Below are the code and all the weights of a small trained network. Each question names an input and a class and asks about switching units off, where a switched-off unit gives its printed mean instead of its output.

import numpy as np


def w(rows, s, z=0):
    codes = np.array(rows[::2]) - 128.0
    scale = np.full(codes.shape[1], s)
    scale[-1] = z or s
    return codes * scale


def norm(h):
    return h / np.sqrt((h * h).mean(-1, keepdims=True) + 1e-5)


def f(y):
    return y / 2 * (1 + np.tanh(0.7978845608 * (y + 0.044715 * y**3)))


def log_softmax(a):
    a = a - a.max(-1, keepdims=True)
    return a - np.log(np.exp(a).sum(-1, keepdims=True))


def net(x, mask):
    res = np.array(x, float).reshape(1, 6) / 4 @ E
    u = 0
    for l in range(2):
        y = f(norm(res) @ A[l][:, :-1].T + A[l][:, -1])
        res = res + np.where(mask[u : u + 14], y, B[l][:, -1]) @ B[l][:, :-1]
        u += 14
    return log_softmax(norm(res)[-1] @ U[:, :-1].T + U[:, -1])


A, B = {}, {}
E = w([
[169,104,128,162,132,133,134],'x0',
[110,119,90,145,128,103,132],'x1',
[77,1,191,145,114,113,135],'x2',
[164,99,159,111,18,60,173],'x3',
[202,101,112,4,162,85,122],'x4',
[106,110,89,137,129,121,164],'x5',
],0.0089)
A[0] = w([
[171,156,139,71,97,67,167,200],'L0N1',
[153,76,187,150,116,82,161,58],'L0N2',
[104,166,97,136,51,180,154,89],'L0N3',
[121,90,144,138,88,72,152,1],'L0N4',
[105,45,160,103,95,79,87,210],'L0N5',
[118,157,153,159,2,124,151,68],'L0N6',
[137,134,123,172,62,132,146,145],'L0N7',
[146,42,84,54,139,147,76,7],'L0N8',
[81,108,128,25,196,80,204,42],'L0N9',
[73,124,155,170,143,136,132,125],'L0N10',
[142,194,58,149,192,158,129,155],'L0N11',
[118,119,128,96,130,135,81,186],'L0N12',
[108,104,143,173,133,183,134,79],'L0N13',
[162,167,101,97,102,88,186,107],'L0N14',
],0.012,0.0025)
B[0] = w([
[128,109,117,125,165,31,188,223],'L0N1',
[118,107,99,95,154,152,141,181],'L0N2',
[195,188,172,137,69,147,28,178],'L0N3',
[128,186,65,130,150,167,151,168],'L0N4',
[126,108,84,166,204,253,79,230],'L0N5',
[212,186,78,164,52,206,107,208],'L0N6',
[115,213,171,100,99,188,127,179],'L0N7',
[231,198,108,230,96,187,59,194],'L0N8',
[135,154,194,102,176,199,92,215],'L0N9',
[85,75,242,71,154,69,78,182],'L0N10',
[176,114,103,120,92,252,141,254],'L0N11',
[165,82,84,94,154,177,169,154],'L0N12',
[140,153,182,175,99,31,84,176],'L0N13',
[110,83,215,149,108,30,140,189],'L0N14',
],0.0066,0.0078)
A[1] = w([
[71,154,82,78,92,2,180,170],'L1N1',
[17,115,194,152,164,102,114,150],'L1N2',
[156,84,100,78,251,172,230,127],'L1N3',
[100,45,81,77,172,161,145,69],'L1N4',
[110,136,102,145,158,28,207,251],'L1N5',
[145,159,136,180,90,176,69,196],'L1N6',
[72,136,75,192,69,175,139,132],'L1N7',
[73,231,228,108,155,224,189,217],'L1N8',
[113,224,178,193,36,65,79,25],'L1N9',
[253,115,53,162,171,133,206,200],'L1N10',
[57,106,146,189,173,150,50,222],'L1N11',
[122,35,145,144,143,52,108,70],'L1N12',
[133,103,251,125,94,24,62,185],'L1N13',
[157,143,103,97,238,161,94,91],'L1N14',
],0.0084,0.0021)
B[1] = w([
[90,50,149,102,167,115,90,143],'L1N1',
[130,112,126,63,77,65,78,160],'L1N2',
[121,182,85,133,110,99,183,225],'L1N3',
[205,167,55,104,84,110,174,156],'L1N4',
[66,77,170,74,151,83,83,139],'L1N5',
[100,84,125,156,209,181,87,254],'L1N6',
[139,89,185,132,217,173,93,186],'L1N7',
[92,75,119,149,149,139,152,232],'L1N8',
[245,159,2,144,170,131,174,202],'L1N9',
[85,154,129,175,95,118,108,244],'L1N10',
[98,103,172,96,153,44,115,219],'L1N11',
[121,165,135,102,127,80,135,141],'L1N12',
[83,116,112,86,164,79,191,179],'L1N13',
[175,106,120,145,83,158,120,229],'L1N14',
],0.0094,0.0073)
U = w([
[117,67,205,213,209,208,60,64],'0',
[232,208,98,133,90,153,187,75],'1',
[95,82,233,80,170,1,156,252],'2',
],0.009,0.0019)

Each question gives the input, the list of numbers given to net, and the class t.
The units are the neurons (one row each of A and B). Each row of codes is followed by its name. A weight is (code - 128) times the scale printed after its matrix; where a second scale follows, it is the last column's (A, B and U).
mask holds one flag per neuron, layer by layer. A switched-off neuron (its flag False) gives its mean, the last column of its row in B, instead of its output. The means were averaged over made-up inputs and are rounded, as every weight is.
A unit's drop is (log p(t) with every unit on - log p(t) with that unit switched off) / (log p(t) with every unit on - log p(t) with every unit switched off).
The circuit of an input: a set's keep is (log p(t) with only the set's units on - log p(t) with every unit switched off) / (log p(t) with every unit on - log p(t) with every unit switched off). Starting from the 12 units with the biggest drops (on a tie, the unit counted first), units are removed one at a time, each time the one whose removal leaves the highest keep (on an exact tie, the one counted first), for as long as the keep stays at least 0.8.
circuit, biggest first: the units of the circuit, biggest drop first
most important unit: the unit with the biggest drop
k most important neurons: the k neurons with the biggest drops, biggest first
top k neurons in layer l: the k neurons of layer l with the biggest drops, biggest first
drop when u is switched off: that unit's drop, to one decimal
input [5,-1,-8,0,-3,0], class 0: circuit, biggest first => L1N6, L1N3
input [8,6,0,3,-8,-2], class 1: circuit, biggest first => L1N9, L0N5
input [8,6,4,4,1,0], class 1: 2 most important neurons => L0N2, L1N4
input [1,2,-1,2,-5,5], class 1: 2 most important neurons => L1N9, L0N5
input [8,-5,4,1,4,3], class 1: top 2 neurons in layer 1 => L1N3, L1N4
input [4,5,5,0,-7,3], class 2: top 4 neurons in layer 0 => L0N10, L0N11, L0N8, L0N13
input [-2,2,2,2,3,6], class 1: 2 most important neurons => L0N1, L1N3
input [8,-1,-2,3,7,4], class 2: most important neuron => L0N14
input [5,-7,0,3,-6,-5], class 1: 2 most important neurons => L1N9, L0N5
input [-4,-1,4,1,3,0], class 1: 2 most important neurons => L1N4, L1N3
input [7,6,0,-7,7,-7], class 1: drop when L0N10 is switched off => 0.1
input [7,3,4,-7,-7,2], class 2: drop when L0N10 is switched off => 0.1
input [8,-6,-8,3,3,-6], class 2: drop when L0N1 is switched off => 0.4
input [8,7,2,-5,-7,-4], class 2: most important unit => L0N10
